Here is a tiny trained network, its code and every weight. The questions are about switching its units off for an input and a class, where a switched-off unit gives its printed mean instead of its output.

import numpy as np


def w(rows, s, z=0):
    codes = np.array(rows[::2]) - 128.0
    scale = np.full(codes.shape[1], s)
    scale[-1] = z or s
    return codes * scale


def f(y):
    return np.maximum(y, 0)


def log_softmax(a):
    a = a - a.max(-1, keepdims=True)
    return a - np.log(np.exp(a).sum(-1, keepdims=True))


def net(x, mask):
    res = np.array(x, float).reshape(1, 6) / 4 @ E
    y = f(res @ A[0][:, :-1].T + A[0][:, -1])
    res = res + np.where(mask, y, B[0][:, -1]) @ B[0][:, :-1]
    return log_softmax(res[-1] @ U[:, :-1].T + U[:, -1])


A, B = {}, {}
E = w([
[118,90,172,136,135,81,101],'x0',
[194,99,163,129,100,118,116],'x1',
[158,208,200,100,49,152,62],'x2',
[144,87,148,87,116,109,154],'x3',
[194,97,82,149,118,73,101],'x4',
[144,151,131,122,249,47,105],'x5',
],0.013)
A[0] = w([
[44,134,170,179,169,172,194,236],'N0',
[125,87,99,77,97,152,213,6],'N1',
[152,139,143,125,84,189,67,102],'N2',
[213,136,129,101,89,118,147,50],'N3',
[108,144,189,86,146,104,166,98],'N4',
[9,199,85,132,159,129,83,207],'N5',
[105,129,123,141,122,162,245,120],'N6',
[110,108,65,167,159,77,131,177],'N7',
[143,112,56,133,192,39,202,254],'N8',
[69,100,39,122,98,190,210,234],'N9',
[160,96,124,150,208,131,128,40],'N10',
[152,139,83,134,54,150,99,201],'N11',
],0.012,0.0034)
B[0] = w([
[136,153,44,106,193,90,104,222],'N0',
[76,65,53,95,168,130,136,180],'N1',
[255,164,101,179,155,199,30,206],'N2',
[117,185,48,145,107,177,225,173],'N3',
[107,93,162,162,102,32,172,160],'N4',
[152,105,44,48,150,161,152,226],'N5',
[207,89,48,41,171,117,106,197],'N6',
[89,90,195,197,161,117,92,207],'N7',
[75,61,180,150,244,103,57,255],'N8',
[110,96,79,54,72,54,215,250],'N9',
[119,136,163,151,190,182,89,181],'N10',
[135,154,191,170,26,163,208,207],'N11',
],0.0089,0.016)
U = w([
[143,161,33,44,174,148,108,195],'0',
[116,135,177,208,221,158,2,2],'1',
[191,217,173,181,59,210,121,100],'2',
[51,114,207,206,91,84,124,178],'3',
],0.0095,0.0028)

Each question gives the input, the list of numbers given to net, and the class t.
The units are the neurons (one row each of A and B). Each row of codes is followed by its name. A weight is (code - 128) times the scale printed after its matrix; where a second scale follows, it is the last column's (A, B and U).
mask holds one flag per neuron, in row order. A switched-off neuron (its flag False) gives its mean, the last column of its row in B, instead of its output. The means were averaged over made-up inputs and are rounded, as every weight is.
A unit's drop is (log p(t) with every unit on - log p(t) with that unit switched off) / (log p(t) with every unit on - log p(t) with every unit switched off).
The circuit of an input: a set's keep is (log p(t) with only the set's units on - log p(t) with every unit switched off) / (log p(t) with every unit on - log p(t) with every unit switched off). Starting from all 12 units, units are removed one at a time, each time the one whose removal leaves the highest keep (on an exact tie, the one counted first), for as long as the keep stays at least 0.8.
units of the circuit, in order: the units of the circuit, biggest drop first
unit that matters most: the unit with the biggest drop
top k neurons: the k neurons with the biggest drops, biggest first
drop when u is switched off: that unit's drop, to one decimal
input [-3,-7,5,0,1,-4], class 2: units of the circuit, in order => [N11, N8]
input [6,2,1,8,-3,-3], class 3: unit that matters most => N5
input [5,1,-5,-7,2,-4], class 3: units of the circuit, in order => [N2, N5]
input [7,-8,-8,-2,-1,0], class 1: top 2 neurons => [N8, N7]
input [-4,7,3,3,-8,7], class 3: units of the circuit, in order => [N4, N5]
input [-1,4,1,8,-1,4], class 3: top 2 neurons => [N2, N5]
input [7,0,6,-8,-7,3], class 0: top 2 neurons => [N5, N8]
input [-8,2,-7,-7,-2,5], class 1: top 2 neurons => [N8, N7]
input [4,-3,2,8,0,6], class 1: top 2 neurons => [N9, N11]
input [1,8,1,-7,-2,1], class 2: drop when N8 is switched off => 0.6
input [4,1,7,8,-4,3], class 2: drop when N2 is switched off => 0.1
input [4,1,4,4,1,1], class 2: drop when N9 is switched off => 0.1
